The symbols move the objects like this.
nog @ guz
nog ^ vav
nog & zil
nog § lem
nof @ zaz
nof ^ mis
nof & bez
nof § nuz
kas @ mam
kas ^ tam
kas & zit
kas § zuv
nit @ nuz
nit ^ per
nit & pag
nit § vob
mot @ baf
mot ^ guz
mot & dor
mot § vik
mif @ zit
mif ^ fom
mif & med
mif § rup
lup @ piv
lup ^ luv
lup & nuz
lup § fop
nor @ lir
nor ^ vos
nor & pul
nor § dor
mam @ sis
mam ^ mov
mam & toz
mam § zed
nov @ ful
nov ^ bez
nov & sut
nov § nof
vos @ ves
vos ^ dor
vos & nor
vos § mot
fop @ baz
fop ^ fud
fop & luv
fop § zos
piv @ tib
piv ^ let
piv & pir
piv § baz
sol @ ran
sol ^ duz
sol & geb
sol § dom
peg @ ket
peg ^ pir
peg & zaz
peg § piv
fas @ nof
fas ^ pag
fas & moz
fas § nit
lud @ gaf
lud ^ lil
lud & mon
lud § kiv
ful @ nog
ful ^ sez
ful & bav
ful § zaz
lil @ gal
lil ^ kiv
lil & lud
lil § sis
pir @ dur
pir ^ piv
pir & peg
pir § let
fod @ pag
fod ^ ran
fod & fup
fod § gug
gav @ rin
gav ^ vid
gav & fot
gav § vib
geb @ fod
geb ^ sol
geb & lin
geb § duz
ves @ fer
ves ^ sir
ves & lir
ves § baf
zed @ geb
zed ^ nub
zed & mov
zed § pip
bis @ zos
bis ^ buf
bis & gal
bis § fup
vob @ luv
vob ^ gaf
vob & per
vob § gal
fud @ sut
fud ^ zos
fud & fop
fud § moz
let @ naz
let ^ baz
let & piv
let § sut
pip @ duz
pip ^ ser
pip & nub
pip § tak
bep @ pip
bep ^ fer
bep & zud
bep § taf
zaz @ lem
zaz ^ peg
zaz & sez
zaz § pir
vid @ pul
vid ^ vib
vid & gav
vid § vuz
zit @ toz
zit ^ kas
zit & lef
zit § tam
lir @ bep
lir ^ ves
lir & duv
lir § sir
lin @ fup
lin ^ geb
lin & sis
lin § sol
nuz @ pir
nuz ^ lup
nuz & mis
nuz § luv
tam @ mov
tam ^ zuv
tam & kas
tam § zud
ran @ nit
ran ^ gug
ran & fod
ran § mon
gaf @ fop
gaf ^ gal
gaf & vob
gaf § bis
fup @ fas
fup ^ fod
fup & buf
fup § ran
mov @ lin
mov ^ zed
mov & mam
mov § nub
gal @ fud
gal ^ bis
gal & gaf
gal § buf
vik @ tun
vik ^ fot
vik & guz
vik § gav
toz @ kiv
toz ^ mam
toz & gab
toz § mov
tak @ reg
tak ^ lef
tak & ser
tak § zit
sir @ taf
sir ^ baf
sir & ves
sir § peb
med @ lef
med ^ mif
med & taf
med § fom
vop @ giz
vop ^ bav
vop & naz
vop § ful
baf @ med
baf ^ peb
baf & sir
baf § tun
tun @ fom
tun ^ zar
tun & peb
tun § rin
guz @ peb
guz ^ vik
guz & mot
guz § fot
kiv @ bis
kiv ^ sis
kiv & lil
kiv § lin
pul @ duv
pul ^ nor
pul & rin
pul § vos
fer @ ser
fer ^ taf
fer & bep
fer § med
lem @ fot
lem ^ ket
lem & vav
lem § dur
vuz @ vos
vuz ^ giz
vuz & vib
vuz § zil
mis @ peg
mis ^ nuz
mis & nof
mis § lup
vav @ vik
vav ^ lem
vav & nog
vav § ket
bav @ zil
bav ^ ful
bav & vop
bav § sez
taf @ tak
taf ^ med
taf & fer
taf § mif
zil @ mot
zil ^ nog
zil & giz
zil § vav
rup @ tam
rup ^ bir
rup & fom
rup § duv
bez @ sez
bez ^ nof
bez & nov
bez § mis
ket @ gav
ket ^ dur
ket & lem
ket § tib
zar @ rup
zar ^ rin
zar & tun
zar § pul
reg @ lud
reg ^ gab
reg & dom
reg § toz
duv @ zud
duv ^ lir
duv & bir
duv § ves
zos @ nov
zos ^ moz
zos & fud
zos § fas
duz @ gug
duz ^ dom
duz & sol
duz § reg
dor @ sir
dor ^ mot
dor & vos
dor § guz
dur @ vid
dur ^ tib
dur & ket
dur § naz
gug @ per
gug ^ mon
gug & ran
gug § lud
gab @ lil
gab ^ toz
gab & reg
gab § mam
ser @ dom
ser ^ tak
ser & pip
ser § lef
tib @ vib
tib ^ naz
tib & dur
tib § vop
dom @ mon
dom ^ reg
dom & duz
dom § gab
baz @ vop
baz ^ sut
baz & let
baz § nov
moz @ bez
moz ^ fas
moz & zos
moz § pag
naz @ vuz
naz ^ vop
naz & tib
naz § bav
vib @ nor
vib ^ vuz
vib & vid
vib § giz
fot @ zar
fot ^ gav
fot & vik
fot § vid
mon @ vob
mon ^ lud
mon & gug
mon § lil
giz @ dor
giz ^ zil
giz & vuz
giz § nog
peb @ mif
peb ^ tun
peb & baf
peb § zar
per @ lup
per ^ vob
per & nit
per § gaf
zuv @ zed
zuv ^ zud
zuv & tam
zuv § bep
nub @ sol
nub ^ pip
nub & zed
nub § ser
luv @ let
luv ^ fop
luv & lup
luv § fud
sez @ vav
sez ^ zaz
sez & ful
sez § peg
lef @ gab
lef ^ zit
lef & tak
lef § kas
rin @ bir
rin ^ pul
rin & zar
rin § nor
sut @ bav
sut ^ nov
sut & baz
sut § bez
fom @ kas
fom ^ rup
fom & mif
fom § bir
pag @ mis
pag ^ nit
pag & fas
pag § per
bir @ zuv
bir ^ duv
bir & rup
bir § lir
zud @ nub
zud ^ bep
zud & zuv
zud § fer
sis @ buf
sis ^ lin
sis & kiv
sis § geb
buf @ moz
buf ^ fup
buf & bis
buf § fod

In the rows, 150 means zero.

The rows follow the links: the fewer symbols apart two objects are, the more alike their rows tend to be.

Rows of some objects; one shown again gets a slightly different row:
piv: [ 218  128  152  152  172  211   94  136  104  122  132  105  109  284  121  221  195  111  175  115  231  213  129  162  240  121  102   96  136  114  123  181  195  175   98  176  283  202  166  115  126  107   71  161  107   27  121  219  169  151   32   96  120  143  174  152  101  163]
fud: [ 162   93  152  109  189  230  131  115   73  123  138  143  180  289  174  191  207  161  127   78  196  153  165  110  252  125   21  174  128  107  164  173  266  133  107  181  224  198  126   93  174  106   98  134  118   98  130  176  118  186   66   45   84  138  154  188  165  199]
peg: [ 221  136  151  156  168  203   93  142  109  122  132  100  100  273  110  223  192  103  181  121  231  224  125  173  231  123  120   88  140  119  113  182  180  182   99  176  286  201  173  120  118  112   71  165  107   21  122  220  175  147   34  108  127  143  172  144   93  157]
vav: [ 232  180  152  196  138  151   91  168  163  139  136   93   60  192   80  210  155   81  207  177  217  241  105  210  170  132  219   51  155  144   94  170   90  205  119  157  265  175  198  160   89  137   95  179  116   31  131  220  209  117   72  182  174  151  172  110   63  120]
let: [ 212  124  152  147  175  213   97  135   98  122  132  106  117  286  122  218  198  112  173  108  228  210  134  158  242  120   93  105  134  110  127  182  201  172   99  175  280  203  162  110  129  108   73  158  107   31  123  213  166  157   34   90  114  143  170  155  105  169]
lem: [ 235  177  152  193  141  156   89  166  156  137  136   93   62  202   82  212  160   83  209  172  222  241  107  209  176  129  207   50  153  140   92  174  100  205  118  159  270  178  195  156   93  132   89  182  116   27  128  218  208  119   67  175  169  149  173  114   66  124]
bis: [ 111   88  149   91  193  215  170  115   82  136  150  179  229  236  208  147  194  201   99   77  146  100  190   81  221  144    7  231  131  120  196  153  275  105  134  168  141  176  101   97  204  124  137  120  147  177  146  131   93  197  133   46   86  138  143  200  214  207]
fop: [ 167   95  150  113  190  234  129  117   73  123  138  138  176  291  168  196  207  155  133   78  197  158  161  114  253  126   26  167  126  105  162  175  260  138  105  180  233  199  128   93  169  108   90  138  116   90  128  183  123  185   62   46   90  138  160  184  160  195]
vib: [ 228  195  151  203  125  124  102  176  186  149  140  100   56  146   79  193  137   82  213  197  200  236  102  221  138  138  254   46  160  158   91  164   59  205  135  147  237  158  203  178   83  150  114  183  128   52  138  204  216  110  100  213  191  155  170  102   63  108]
nit: [ 135   87  149   96  192  229  150  114   73  128  142  163  207  269  192  170  202  182  112   73  170  123  176   95  240  135    7  203  126  110  182  165  277  117  120  177  184  189  109   93  192  115  115  124  131  136  137  153  103  193   96   41   83  138  150  196  189  203]
ket: [ 234  173  151  188  143  162   90  164  153  134  135   89   65  211   83  215  163   84  206  165  223  240  108  204  182  132  200   51  152  137   97  175  107  201  116  161  273  182  194  150   93  130   90  182  112   26  129  219  205  122   61  169  165  150  174  118   66  127]
vik: [ 212  204  150  208  117  104  111  183  200  156  146  106   59  111   82  179  122   88  212  212  182  223  108  223  111  147  275   52  165  167   95  157   38  202  148  141  204  146  202  188   90  161  131  187  138   83  145  192  218  104  132  234  204  157  164   98   70   97]
mif: [ 123  200  150  177  112   69  182  180  222  177  166  172  139    2  142   95   95  156  158  215   91  126  146  175   45  176  260  149  172  193  147  125   50  154  197  122   53   98  163  205  140  193  214  158  185  229  174  108  166  122  250  244  209  162  137  122  155  111]
zos: [ 158   91  150  107  190  233  133  114   73  124  139  146  187  288  177  186  207  161  126   76  189  149  169  108  250  129   18  182  126  107  171  171  270  131  112  179  214  197  121   90  178  111  103  133  123  101  130  173  115  189   73   44   84  138  156  189  168  200]
baz: [ 209  121  153  142  176  216  100  132   93  121  133  109  121  290  125  217  200  117  170  107  226  206  135  152  246  121   87  111  133  111  129  182  211  170   97  181  281  205  157  107  134  107   73  155  110   34  121  213  158  159   35   84  113  141  170  159  110  171]
mot: [ 207  209  152  211  115   98  118  185  207  160  148  112   63   92   81  169  117   92  208  215  170  214  109  219   96  154  283   58  168  173   98  152   31  201  153  137  190  137  202  197   90  167  142  186  143   95  148  184  215  104  145  241  207  158  162   98   75   96]
giz: [ 228  189  152  201  130  135   97  174  176  146  138   94   58  165   78  204  143   81  210  190  207  238  103  217  151  136  241   45  157  149   94  169   73  208  126  151  248  163  199  171   85  142  104  186  122   44  134  211  214  112   87  201  186  153  169  106   65  111]
vid: [ 221  200  151  206  122  119  104  180  189  149  141   98   57  138   79  191  133   84  213  204  198  232  102  219  129  143  261   48  162  160   91  161   53  206  137  144  227  155  202  179   86  151  119  185  131   59  138  201  218  110  107  217  196  156  171  102   64  106]
gug: [  89   94  151   93  182  197  186  116   98  144  154  193  240  193  221  124  180  211   91   87  119   80  196   79  194  152   26  246  132  132  202  144  262   98  150  161  100  158   99  108  213  138  165  114  160  217  157  108   83  196  167   63   94  142  135  201  229  202]
nor: [ 192  212  151  210  111   85  131  186  218  165  150  120   71   68   90  157  108  100  203  223  158  204  111  216   83  158  291   67  172  181  102  146   24  195  164  130  163  128  198  201   93  174  157  182  154  118  154  170  210  103  166  250  214  160  160  103   84   95]

Each walk starts at a row. The symbols on each line, taken left to right, move it on to the next object.
Each answer is a row, close to the row of the object it stands for.
new walk
[ 141   87  150  100  195  229  146  111   70  125  143  159  201  272  190  175  205  175  114   71  174  130  174   99  244  133    7  201  127  109  179  168  276  120  117  175  193  190  115   92  188  111  112  129  131  126  135  159  104  192   89   41   83  138  150  193  184  203]
& ^ §: [ 131   85  150   96  194  226  154  110   74  128  145  163  211  264  195  165  200  185  108   72  166  121  180   92  239  133    5  210  129  112  187  162  278  117  122  175  177  185  110   93  195  116  119  125  135  144  140  147  100  194  104   43   83  139  148  197  196  205]
@ ^ & &: [ 184  103  151  119  187  228  116  123   78  120  136  126  157  300  156  203  207  144  143   82  212  177  153  127  255  124   41  149  128  107  151  177  247  149  102  181  252  204  140   96  157  105   84  143  115   67  125  193  134  176   49   57   92  138  163  177  142  190]
new walk
[ 230  189  153  200  133  137   94  172  172  144  138   95   57  175   77  205  146   79  211  186  212  239  105  215  155  136  232   46  155  148   91  169   76  208  128  154  255  168  203  166   86  143  103  185  122   39  135  214  213  114   83  196  182  152  171  110   63  114]
& ^ & §: [ 231  182  153  196  136  145   93  170  167  140  138   92   59  185   81  207  151   82  210  181  216  241  105  209  163  133  224   47  155  145   92  172   82  205  121  155  260  172  198  162   86  138   97  182  120   35  132  216  211  115   76  188  177  151  174  114   62  118]
& ^ @: [ 208  209  151  211  116  100  117  184  205  157  144  106   60  101   82  174  121   90  209  214  177  218  104  223  103  150  280   54  167  171   94  154   37  202  151  138  200  140  202  194   88  163  136  185  139   89  146  185  217  101  137  238  206  159  164   99   73   99]
new walk
[ 235  160  150  179  149  173   87  156  137  130  132   93   74  238   90  222  171   88  197  150  228  237  112  195  200  125  173   60  148  131  101  179  129  195  108  166  284  191  189  141   99  123   80  176  113   18  124  224  200  131   48  148  152  149  175  126   72  134]
§ § ^ & & &: [ 229  153  150  172  157  186   88  153  126  128  133   94   82  251   95  223  179   92  196  140  230  235  116  188  212  125  155   67  144  127  108  182  145  195  106  171  288  194  183  134  106  117   75  172  108   20  119  224  189  136   41  133  145  148  174  133   79  142]
§ @ @ ^: [ 216  203  151  208  118  110  111  181  197  156  144  103   58  121   80  184  128   87  211  209  189  227  106  221  116  147  270   50  166  165   93  159   42  204  144  141  213  146  204  188   86  157  126  186  137   73  142  196  219  105  120  226  201  157  166  100   70  100]
new walk
[  77  165  151  145  131   95  207  159  194  179  167  197  197   23  188   78  107  194  119  181   68   77  175  131   67  177  185  212  161  184  182  116  117  119  199  127   13   97  129  182  180  189  227  136  192  277  178   79  127  151  265  196  175  154  128  153  208  143]
§ @ § & ^ @: [  69  110  148  102  168  163  204  128  126  157  162  206  242  130  221   99  155  218   89  114   90   59  196   84  148  164   64  254  142  151  208  132  227   92  173  148   49  133   99  134  213  158  197  116  177  259  166   88   86  186  215  102  115  145  128  192  236  184]
& § ^ ^ §: [  65  129  149  112  156  137  211  139  150  165  166  209  235   83  214   84  132  215   95  137   73   59  189   97  115  171  106  247  151  163  204  124  188   98  186  138   25  118  107  149  207  170  214  120  184  275  175   77   95  176  240  134  136  150  127  179  231  172]
new walk
[  92  182  150  158  122   81  199  169  208  182  168  189  175    7  170   82  100  181  136  198   75   94  163  149   53  178  220  187  166  191  169  119   86  130  203  121   21   96  143  192  164  196  225  143  193  260  178   85  142  141  265  219  189  157  132  141  189  124]
& ^ @ §: [  73  153  148  134  138  108  210  151  180  173  168  203  211   42  201   77  115  203  110  166   67   71  182  119   81  178  157  224  158  180  190  120  142  110  199  128   13  104  121  171  191  183  225  128  193  280  177   79  115  162  262  177  161  156  128  164  218  151]
@ @ ^ @: [ 124   85  151   95  194  225  158  112   76  131  147  170  215  256  198  162  199  188  105   72  159  115  181   88  233  137    7  217  127  115  188  158  279  110  126  173  168  183  107   93  197  119  125  123  137  152  140  144   96  195  109   42   82  138  146  198  203  209]
new walk
[  67  115  148  101  167  157  208  128  131  157  161  208  245  119  221   94  150  219   91  117   87   59  195   86  142  165   72  252  144  153  207  131  217   94  177  146   44  131  103  135  212  159  200  115  181  264  168   86   87  187  220  107  119  147  128  190  237  183]
& § § & ^ §: [  64  133  147  116  154  130  211  140  156  167  165  210  229   76  211   82  132  216   96  140   71   61  191  101  108  172  112  243  151  165  201  121  182   99  188  136   23  115  109  153  203  173  215  121  187  279  175   77   99  174  246  142  141  152  126  177  230  169]
§ § §: [  75  157  148  137  138  104  209  155  184  177  167  202  207   34  193   79  113  201  115  170   68   71  179  122   75  178  166  221  160  179  186  120  133  115  199  128   13  101  125  175  185  185  227  131  194  281  178   80  118  156  261  181  167  155  127  160  214  149]
new walk
[  80   98  151   92  180  185  192  118  108  149  158  200  244  165  222  109  166  216   87   97  109   69  196   81  173  156   37  252  138  137  208  137  249   94  158  156   73  147   98  117  215  145  181  113  169  235  158   98   83  193  190   79  104  145  134  198  236  195]
& ^ §: [  73  106  150   96  173  174  198  123  114  154  159  205  245  148  222  102  161  218   87  104   97   63  197   83  158  159   51  254  139  143  207  134  238   94  167  152   64  142   98  122  213  151  188  117  173  251  163   94   87  190  202   88  108  146  131  197  235  192]
& ^ @: [ 106   88  149   89  191  211  173  113   85  134  151  180  231  230  211  143  189  202   96   78  139   94  187   81  214  145   12  235  129  123  198  153  275  103  137  168  132  172  104  101  207  127  144  117  147  187  149  128   88  197  136   48   86  140  141  200  217  206]
new walk
[  68  141  147  122  146  122  210  143  165  168  168  208  226   63  209   78  124  209  102  150   71   63  188  108   97  176  131  237  152  171  196  120  166  104  193  135   18  110  112  162  200  179  222  125  190  281  177   76  104  169  252  155  149  154  126  173  226  160]
^ @ ^ ^: [  70  118  149  105  163  152  208  131  134  160  162  207  239  110  220   91  144  218   90  123   83   61  194   92  134  167   79  251  143  155  206  129  211   94  179  143   37  127  102  138  212  164  207  119  180  269  168   82   89  184  225  112  121  150  129  189  235  181]
§ & @ ^: [  83   97  151   93  180  189  192  119  104  148  155  196  244  176  222  114  172  214   88   94  109   72  196   79  181  155   32  249  137  135  208  142  255   97  155  156   82  152   97  115  213  143  176  113  164  231  157  104   83  193  181   74  100  143  133  199  233  197]
